Below is a small trained network, with its code and all its weights. Each question gives an input and a class and asks what happens when units are switched off, that is, made to give their printed mean instead of their output.

import numpy as np


def w(rows, s, z=0):
    codes = np.array(rows[::2]) - 128.0
    scale = np.full(codes.shape[1], s)
    scale[-1] = z or s
    return codes * scale


def norm(h):
    return h / np.sqrt((h * h).mean(-1, keepdims=True) + 1e-5)


def f(y):
    return y / 2 * (1 + np.tanh(0.7978845608 * (y + 0.044715 * y**3)))


def log_softmax(a):
    a = a - a.max(-1, keepdims=True)
    return a - np.log(np.exp(a).sum(-1, keepdims=True))


def net(x, mask):
    res = np.array(x, float).reshape(1, 8) / 4 @ E
    u = 0
    for l in range(3):
        y = f(norm(res) @ A[l][:, :-1].T + A[l][:, -1])
        res = res + np.where(mask[u : u + 3], y, B[l][:, -1]) @ B[l][:, :-1]
        u += 3
    return log_softmax(norm(res)[-1] @ U[:, :-1].T + U[:, -1])


A, B = {}, {}
E = w([
[145,44,211,176,76,118,106,199,124,53,42],'x0',
[123,118,170,133,110,150,143,125,125,130,146],'x1',
[59,164,54,122,131,105,233,178,218,129,178],'x2',
[147,163,98,136,175,131,100,115,137,95,114],'x3',
[117,152,113,145,115,110,148,137,113,152,116],'x4',
[36,84,156,161,179,1,142,88,93,105,94],'x5',
[118,103,155,98,90,139,127,123,128,96,139],'x6',
[101,155,219,126,110,160,124,90,167,150,133],'x7',
],0.0086)
A[0] = w([
[200,168,128,50,137,102,73,2,14,198,168,125],'0.n0',
[85,145,84,159,108,171,139,144,110,125,124,203],'0.n1',
[137,136,58,127,69,218,125,154,211,134,183,253],'0.n2',
],0.0071,0.0022)
B[0] = w([
[179,111,184,126,87,163,196,101,130,62,145,254],'0.n0',
[184,190,252,196,187,214,107,123,140,134,199,148],'0.n1',
[129,160,77,147,124,183,131,87,111,190,167,229],'0.n2',
],0.012,0.0075)
A[1] = w([
[125,137,188,103,162,89,91,142,142,85,48,208],'1.n0',
[254,145,156,25,112,195,74,236,186,209,27,112],'1.n1',
[91,94,154,81,196,127,247,125,145,19,168,252],'1.n2',
],0.0059,0.0022)
B[1] = w([
[149,60,113,179,103,116,139,130,98,157,96,200],'1.n0',
[99,147,174,108,140,114,126,176,138,9,183,206],'1.n1',
[144,193,140,242,158,99,217,135,141,218,127,255],'1.n2',
],0.015,0.0048)
A[2] = w([
[178,181,138,174,68,148,106,182,162,91,169,251],'2.n0',
[154,165,166,73,140,123,117,184,123,1,94,32],'2.n1',
[183,154,187,169,180,171,125,160,125,92,170,146],'2.n2',
],0.0091,0.0033)
B[2] = w([
[173,126,80,72,12,153,94,114,203,26,96,255],'2.n0',
[33,101,110,133,65,56,129,139,157,172,137,180],'2.n1',
[125,53,141,34,109,51,99,253,130,197,49,242],'2.n2',
],0.012,0.0083)
U = w([
[254,120,127,37,32,167,121,130,185,105,153,199],'0',
[193,107,185,184,160,96,226,101,101,185,74,226],'1',
[163,205,60,60,148,244,127,98,184,150,218,44],'2',
[107,193,102,133,192,46,161,76,144,219,220,146],'3',
[115,56,161,48,66,84,78,154,139,69,116,97],'4',
[154,15,200,208,156,119,74,80,41,112,49,2],'5',
],0.0092,0.0034)

Each question gives the input, the list of numbers given to net, and the class t.
The units are the neurons (one row each of A and B). Each row of codes is followed by its name. A weight is (code - 128) times the scale printed after its matrix; where a second scale follows, it is the last column's (A, B and U).
mask holds one flag per neuron, layer by layer. A switched-off neuron (its flag False) gives its mean, the last column of its row in B, instead of its output. The means were averaged over made-up inputs and are rounded, as every weight is.
A unit's drop is (log p(t) with every unit on - log p(t) with that unit switched off) / (log p(t) with every unit on - log p(t) with every unit switched off).
The circuit of an input: a set's keep is (log p(t) with only the set's units on - log p(t) with every unit switched off) / (log p(t) with every unit on - log p(t) with every unit switched off). Starting from all 9 units, units are removed one at a time, each time the one whose removal leaves the highest keep (on an exact tie, the one counted first), for as long as the keep stays at least 0.8.
units of the circuit, in order: the units of the circuit, biggest drop first
unit that matters most: the unit with the biggest drop
top k neurons: the k neurons with the biggest drops, biggest first
top k neurons in layer l: the k neurons of layer l with the biggest drops, biggest first
input [2,-1,1,-6,8,2,6,-6], class 1: top 3 neurons => (0.n2 1.n1 2.n0)
input [-1,2,1,3,2,-7,4,3], class 2: units of the circuit, in order => (0.n2)
input [-3,-2,4,2,-7,-5,4,-8], class 2: top 2 neurons => (0.n2 0.n0)
input [0,8,-8,-7,-3,5,-2,-1], class 1: units of the circuit, in order => (2.n0 1.n1)
input [4,-3,-2,-8,6,-6,-6,-6], class 4: units of the circuit, in order => (1.n1 2.n1)
input [-2,-5,5,-7,7,1,8,-7], class 3: units of the circuit, in order => (2.n0 0.n0)
input [5,-2,-1,-2,-7,-1,-4,8], class 4: units of the circuit, in order => (1.n1 0.n0 2.n1)
input [0,-7,1,8,0,-2,6,5], class 2: units of the circuit, in order => (0.n2 0.n0)
input [4,-4,3,-6,-4,7,-3,2], class 1: top 2 neurons => (1.n2 0.n2)
input [6,2,-3,-4,3,-6,-1,0], class 4: units of the circuit, in order => (1.n1 2.n1)
input [0,-1,1,8,-8,0,4,-8], class 2: top 2 neurons => (1.n1 0.n0)
input [5,4,-2,6,1,1,-5,-3], class 5: top 2 neurons in layer 2 => (2.n0 2.n2)
input [-3,1,1,-5,-3,-2,-4,-8], class 2: top 3 neurons => (0.n2 1.n1 0.n0)
input [0,-3,2,-7,-8,-3,-1,-5], class 2: units of the circuit, in order => (0.n2 0.n0)
input [-4,-1,-6,2,5,5,4,8], class 1: units of the circuit, in order => (0.n0 1.n2 2.n0)
input [0,-5,5,5,4,-6,-2,7], class 2: units of the circuit, in order => (0.n2)
input [6,1,-5,-5,-6,-1,-4,-6], class 4: units of the circuit, in order => (1.n1 2.n1 0.n0)
input [2,3,-1,-8,-3,-1,-2,-7], class 4: units of the circuit, in order => (0.n0 0.n2 1.n2)
input [1,2,-4,0,-7,2,1,4], class 5: top 2 neurons => (1.n0 2.n0)
input [6,7,-6,-8,-2,0,-8,1], class 4: unit that matters most => 1.n1
input [-1,-1,4,-8,5,-4,6,4], class 2: top 3 neurons => (0.n2 0.n0 2.n2)
input [-5,-2,-2,-8,-3,3,-4,-4], class 1: top 2 neurons => (0.n0 1.n2)
input [6,-3,0,-7,3,-5,-4,3], class 4: top 2 neurons => (1.n1 2.n1)
